Here is a tiny trained network, its code and every weight. The questions are about switching its units off for an input and a class, where a switched-off unit gives its printed mean instead of its output.

import numpy as np


def w(rows, s, z=0):
    codes = np.array(rows[::2]) - 128.0
    scale = np.full(codes.shape[1], s)
    scale[-1] = z or s
    return codes * scale


def f(y):
    return y / 2 * (1 + np.tanh(0.7978845608 * (y + 0.044715 * y**3)))


def log_softmax(a):
    a = a - a.max(-1, keepdims=True)
    return a - np.log(np.exp(a).sum(-1, keepdims=True))


def net(x, mask):
    res = np.array(x, float).reshape(1, 7) / 4 @ E
    y = f(res @ A[0][:, :-1].T + A[0][:, -1])
    res = res + np.where(mask, y, B[0][:, -1]) @ B[0][:, :-1]
    return log_softmax(res[-1] @ U[:, :-1].T + U[:, -1])


A, B = {}, {}
E = w([
[94,77,173,159,117,154,220],'x0',
[204,140,229,126,107,6,149],'x1',
[116,102,176,97,60,191,85],'x2',
[85,254,113,205,73,106,127],'x3',
[72,93,141,96,35,101,132],'x4',
[211,92,181,78,58,172,104],'x5',
[155,132,73,145,173,144,122],'x6',
],0.0068)
A[0] = w([
[91,182,123,168,90,54,97,221],'neuron 1',
[134,73,192,42,56,83,104,171],'neuron 2',
[160,126,176,122,114,200,136,252],'neuron 3',
[93,106,99,129,110,205,125,175],'neuron 4',
[140,151,165,153,184,68,180,208],'neuron 5',
[102,195,122,158,101,86,79,162],'neuron 6',
[194,113,88,114,203,161,86,187],'neuron 7',
[112,138,111,189,159,60,158,182],'neuron 8',
[88,119,120,102,84,142,135,89],'neuron 9',
[103,72,76,113,105,214,101,224],'neuron 10',
[112,113,113,150,151,92,204,147],'neuron 11',
[100,190,109,192,83,87,99,177],'neuron 12',
[100,139,100,169,172,37,176,179],'neuron 13',
[135,78,175,77,55,76,113,175],'neuron 14',
[97,119,102,148,176,66,173,184],'neuron 15',
[146,121,77,91,216,154,71,163],'neuron 16',
[187,82,206,58,95,88,129,208],'neuron 17',
[135,180,103,166,67,104,113,143],'neuron 18',
[112,96,105,150,202,68,198,174],'neuron 19',
[188,161,146,204,148,103,141,169],'neuron 20',
[81,100,130,134,87,255,169,154],'neuron 21',
[129,82,142,59,57,78,123,201],'neuron 22',
[87,66,143,142,51,173,127,214],'neuron 23',
[103,125,138,116,157,76,161,137],'neuron 24',
[140,88,188,63,89,99,105,160],'neuron 25',
[97,195,136,154,86,99,93,157],'neuron 26',
[102,114,123,168,97,179,125,169],'neuron 27',
[186,170,209,199,149,120,147,219],'neuron 28',
[130,118,86,93,187,153,60,149],'neuron 29',
[136,84,201,87,91,109,104,179],'neuron 30',
[188,141,99,136,193,172,83,217],'neuron 31',
],0.0088,0.0039)
B[0] = w([
[139,179,57,184,152,130,75,215],'neuron 1',
[226,102,74,86,30,240,124,242],'neuron 2',
[128,74,121,108,60,67,127,202],'neuron 3',
[36,70,145,121,76,87,101,199],'neuron 4',
[172,143,139,181,165,119,175,205],'neuron 5',
[118,198,57,128,164,120,65,193],'neuron 6',
[122,93,205,51,190,114,96,221],'neuron 7',
[121,166,130,205,217,158,172,198],'neuron 8',
[123,114,125,119,88,118,124,143],'neuron 9',
[74,56,163,103,90,133,110,237],'neuron 10',
[118,121,169,185,145,179,184,169],'neuron 11',
[115,200,59,168,157,98,84,208],'neuron 12',
[123,176,152,200,205,177,155,213],'neuron 13',
[203,126,69,103,81,222,127,221],'neuron 14',
[101,133,158,181,189,213,133,193],'neuron 15',
[123,93,169,72,199,152,80,217],'neuron 16',
[227,96,134,108,83,153,183,254],'neuron 17',
[132,166,85,155,128,96,75,175],'neuron 18',
[114,99,210,163,179,201,170,206],'neuron 19',
[144,140,130,147,159,65,158,189],'neuron 20',
[46,61,141,154,44,72,150,219],'neuron 21',
[151,107,84,126,86,230,118,213],'neuron 22',
[108,84,100,152,2,151,133,212],'neuron 23',
[129,140,137,178,140,178,142,153],'neuron 24',
[208,105,107,101,67,182,157,211],'neuron 25',
[134,176,49,141,120,91,92,186],'neuron 26',
[73,133,125,162,79,76,125,168],'neuron 27',
[188,134,129,155,123,60,145,209],'neuron 28',
[108,100,140,64,168,163,80,195],'neuron 29',
[199,103,91,88,58,165,137,213],'neuron 30',
[117,106,170,56,220,76,74,223],'neuron 31',
],0.0072,0.0074)
U = w([
[2,99,147,160,32,79,143,90],'0',
[211,119,116,99,54,208,147,101],'1',
[187,125,205,129,126,6,191,87],'2',
[105,152,195,228,176,165,217,2],'3',
[121,222,47,175,144,60,76,172],'4',
[83,111,185,32,176,120,69,223],'5',
],0.0089,0.00051)

Each question gives the input, the list of numbers given to net, and the class t.
The units are the neurons (one row each of A and B). Each row of codes is followed by its name. A weight is (code - 128) times the scale printed after its matrix; where a second scale follows, it is the last column's (A, B and U).
mask holds one flag per neuron, in row order. A switched-off neuron (its flag False) gives its mean, the last column of its row in B, instead of its output. The means were averaged over made-up inputs and are rounded, as every weight is.
A unit's drop is (log p(t) with every unit on - log p(t) with that unit switched off) / (log p(t) with every unit on - log p(t) with every unit switched off).
The circuit of an input: a set's keep is (log p(t) with only the set's units on - log p(t) with every unit switched off) / (log p(t) with every unit on - log p(t) with every unit switched off). Starting from the 12 units with the biggest drops (on a tie, the unit counted first), units are removed one at a time, each time the one whose removal leaves the highest keep (on an exact tie, the one counted first), for as long as the keep stays at least 0.8.
circuit, biggest first: the units of the circuit, biggest drop first
unit that matters most: the unit with the biggest drop
top k neurons: the k neurons with the biggest drops, biggest first
drop when u is switched off: that unit's drop, to one decimal
input [4,-5,3,6,-3,-5,8], class 4: circuit, biggest first => neuron 12
input [-3,-4,-7,-4,4,0,-7], class 5: circuit, biggest first => neuron 17; neuron 2
input [3,-2,6,5,0,5,-3], class 0: circuit, biggest first => neuron 21; neuron 27
input [0,-6,-4,-6,7,-8,2], class 3: circuit, biggest first => neuron 19; neuron 15
input [7,-4,-6,-1,-5,3,6], class 3: top 2 neurons => neuron 19; neuron 11
input [5,-8,0,-3,-1,-8,3], class 0: top 2 neurons => neuron 21; neuron 4
input [5,8,1,4,-8,6,-1], class 2: top 2 neurons => neuron 28; neuron 20
input [-8,-5,4,0,8,2,8], class 5: top 2 neurons => neuron 29; neuron 16
input [-4,-8,-7,-6,0,-8,-4], class 5: top 2 neurons => neuron 16; neuron 29
input [-7,-4,-4,3,-6,3,-2], class 5: drop when neuron 31 is switched off => 0.1
input [1,-7,2,7,-5,-1,5], class 4: drop when neuron 26 is switched off => 0.1
input [6,1,3,0,-8,-1,3], class 3: drop when neuron 13 is switched off => -0.1
input [7,3,1,4,6,-1,4], class 3: drop when neuron 19 is switched off => -0.1
input [-3,-5,2,6,-7,8,-3], class 5: unit that matters most => neuron 31
